Below are the code and all the weights of a small trained network. Each question names an input and a class and asks about switching units off, where a switched-off unit gives its printed mean instead of its output.

import numpy as np


def w(rows, s, z=0):
    codes = np.array(rows[::2]) - 128.0
    scale = np.full(codes.shape[1], s)
    scale[-1] = z or s
    return codes * scale


def norm(h):
    return h / np.sqrt((h * h).mean(-1, keepdims=True) + 1e-5)


def f(y):
    return np.maximum(y, 0)


def log_softmax(a):
    a = a - a.max(-1, keepdims=True)
    return a - np.log(np.exp(a).sum(-1, keepdims=True))


def net(x, mask):
    res = np.array(x, float).reshape(1, 3) / 4 @ E
    u = 0
    for l in range(3):
        y = f(norm(res) @ A[l][:, :-1].T + A[l][:, -1])
        res = res + np.where(mask[u : u + 12], y, B[l][:, -1]) @ B[l][:, :-1]
        u += 12
    return log_softmax(norm(res)[-1] @ U[:, :-1].T + U[:, -1])


A, B = {}, {}
E = w([
[50,51,190,56,97,64],'x0',
[133,114,202,191,62,188],'x1',
[215,2,118,66,215,220],'x2',
],0.0087)
A[0] = w([
[132,92,139,91,80,96,18],'0.n0',
[108,169,110,173,147,71,166],'0.n1',
[89,125,137,121,150,191,79],'0.n2',
[82,88,87,86,76,113,28],'0.n3',
[150,59,166,69,136,99,115],'0.n4',
[190,225,84,158,89,107,129],'0.n5',
[193,99,2,63,142,38,3],'0.n6',
[85,149,140,28,130,210,112],'0.n7',
[96,102,120,139,28,208,92],'0.n8',
[36,144,177,106,121,41,61],'0.n9',
[197,122,109,212,202,115,65],'0.n10',
[78,153,86,90,180,79,107],'0.n11',
],0.0076,0.0056)
B[0] = w([
[74,68,122,157,95,132,137],'0.n0',
[173,118,80,68,166,178,240],'0.n1',
[140,119,138,106,171,112,137],'0.n2',
[71,92,103,143,139,97,144],'0.n3',
[130,98,54,167,167,201,226],'0.n4',
[51,81,70,189,137,151,254],'0.n5',
[62,197,144,102,230,89,188],'0.n6',
[119,200,116,88,86,114,172],'0.n7',
[68,139,115,163,255,98,179],'0.n8',
[133,114,34,158,146,174,228],'0.n9',
[110,162,45,118,136,209,181],'0.n10',
[114,151,207,195,161,81,202],'0.n11',
],0.007,0.0047)
A[1] = w([
[117,93,134,106,103,87,80],'1.n0',
[95,82,161,116,118,92,29],'1.n1',
[85,68,150,99,91,98,5],'1.n2',
[68,146,97,144,118,108,148],'1.n3',
[103,87,128,141,146,122,73],'1.n4',
[82,109,146,97,207,202,29],'1.n5',
[157,109,185,136,84,165,149],'1.n6',
[135,88,119,194,92,121,72],'1.n7',
[157,228,122,131,87,127,206],'1.n8',
[127,92,192,157,96,116,63],'1.n9',
[102,90,107,99,128,82,16],'1.n10',
[135,125,253,197,89,201,70],'1.n11',
],0.014,0.0027)
B[1] = w([
[56,89,105,179,117,171,151],'1.n0',
[105,75,64,160,163,171,163],'1.n1',
[95,94,112,202,148,177,172],'1.n2',
[170,147,180,106,80,114,243],'1.n3',
[158,179,138,161,129,177,170],'1.n4',
[154,167,155,134,53,123,254],'1.n5',
[117,119,112,101,175,95,155],'1.n6',
[152,148,109,117,172,102,166],'1.n7',
[138,2,98,126,115,132,194],'1.n8',
[105,139,105,152,155,110,151],'1.n9',
[92,139,93,155,156,192,170],'1.n10',
[93,175,120,78,210,61,194],'1.n11',
],0.0095,0.0083)
A[2] = w([
[163,93,140,20,125,149,18],'2.n0',
[88,112,132,149,78,59,61],'2.n1',
[137,94,178,88,186,182,143],'2.n2',
[100,129,80,78,173,75,4],'2.n3',
[171,95,92,121,113,179,141],'2.n4',
[160,85,105,123,11,170,187],'2.n5',
[164,149,120,147,178,185,34],'2.n6',
[173,198,137,150,93,130,192],'2.n7',
[95,93,111,140,76,83,81],'2.n8',
[59,111,169,156,108,146,72],'2.n9',
[131,176,92,137,171,121,178],'2.n10',
[94,130,126,114,190,102,15],'2.n11',
],0.013,0.0028)
B[2] = w([
[226,139,161,140,31,92,176],'2.n0',
[255,113,103,95,76,115,197],'2.n1',
[165,163,98,138,83,51,218],'2.n2',
[143,166,180,189,181,110,188],'2.n3',
[85,97,111,135,61,137,236],'2.n4',
[133,179,171,113,185,89,237],'2.n5',
[91,92,97,162,143,78,229],'2.n6',
[75,92,185,66,120,181,202],'2.n7',
[180,48,138,70,118,157,193],'2.n8',
[181,166,99,128,148,155,183],'2.n9',
[133,122,184,108,138,113,254],'2.n10',
[93,195,156,117,193,112,182],'2.n11',
],0.0097,0.0068)
U = w([
[213,101,138,122,38,82,205],'0',
[112,188,181,142,219,43,145],'1',
[73,85,58,190,129,202,96],'2',
[68,140,249,96,84,159,5],'3',
],0.018,0.003)

Each question gives the input, the list of numbers given to net, and the class t.
The units are the neurons (one row each of A and B). Each row of codes is followed by its name. A weight is (code - 128) times the scale printed after its matrix; where a second scale follows, it is the last column's (A, B and U).
mask holds one flag per neuron, layer by layer. A switched-off neuron (its flag False) gives its mean, the last column of its row in B, instead of its output. The means were averaged over made-up inputs and are rounded, as every weight is.
A unit's drop is (log p(t) with every unit on - log p(t) with that unit switched off) / (log p(t) with every unit on - log p(t) with every unit switched off).
The circuit of an input: a set's keep is (log p(t) with only the set's units on - log p(t) with every unit switched off) / (log p(t) with every unit on - log p(t) with every unit switched off). Starting from the 12 units with the biggest drops (on a tie, the unit counted first), units are removed one at a time, each time the one whose removal leaves the highest keep (on an exact tie, the one counted first), for as long as the keep stays at least 0.8.
units of the circuit, in order: the units of the circuit, biggest drop first
k most important neurons: the k neurons with the biggest drops, biggest first
k most important neurons of layer l: the k neurons of layer l with the biggest drops, biggest first
drop of u: that unit's drop, to one decimal
input [-1,3,3], class 3: most important neuron of layer 0 : [0.n8]
input [-3,5,-3], class 1: 2 most important neurons : [1.n11, 1.n5]
input [-3,8,-6], class 1: 2 most important neurons of layer 1 : [1.n11, 1.n5]
input [2,0,3], class 3: units of the circuit, in order : [1.n5, 1.n8, 2.n7]
input [-2,-3,-2], class 3: 4 most important neurons : [0.n5, 2.n7, 1.n11, 1.n3]
input [-3,2,-2], class 3: 3 most important neurons : [0.n5, 2.n7, 1.n3]
input [-7,-6,-6], class 2: units of the circuit, in order : [1.n8, 0.n5]
input [1,-1,3], class 3: 4 most important neurons : [1.n5, 0.n1, 2.n7, 1.n8]
input [5,5,4], class 1: 3 most important neurons of layer 0 : [0.n1, 0.n5, 0.n9]
input [-1,-3,-3], class 3: 2 most important neurons : [0.n5, 1.n3]
input [-8,2,8], class 0: 2 most important neurons of layer 1 : [1.n2, 1.n10]
input [6,6,5], class 1: 2 most important neurons : [1.n11, 0.n1]
input [-4,8,6], class 1: 2 most important neurons : [1.n11, 0.n1]
input [-2,0,-6], class 0: units of the circuit, in order : [1.n8]
input [-3,6,5], class 1: 3 most important neurons : [1.n11, 0.n1, 1.n3]
input [3,2,2], class 3: 3 most important neurons : [1.n5, 0.n4, 2.n5]
input [-8,-7,-5], class 2: 3 most important neurons of layer 2 : [2.n5, 2.n11, 2.n2]
input [2,-7,8], class 0: 2 most important neurons : [2.n0, 1.n5]
input [2,1,2], class 3: 2 most important neurons : [1.n5, 0.n4]
input [0,5,1], class 1: units of the circuit, in order : [1.n11]
input [-6,3,-4], class 2: 2 most important neurons of layer 1 : [1.n5, 1.n8]
input [-3,-2,0], class 3: 2 most important neurons : [2.n7, 1.n5]
input [7,8,-4], class 1: drop of 1.n11 : 1.6
input [5,5,-1], class 1: 3 most important neurons of layer 1 : [1.n11, 1.n7, 1.n8]
input [2,8,-4], class 1: drop of 1.n11 : 1.0
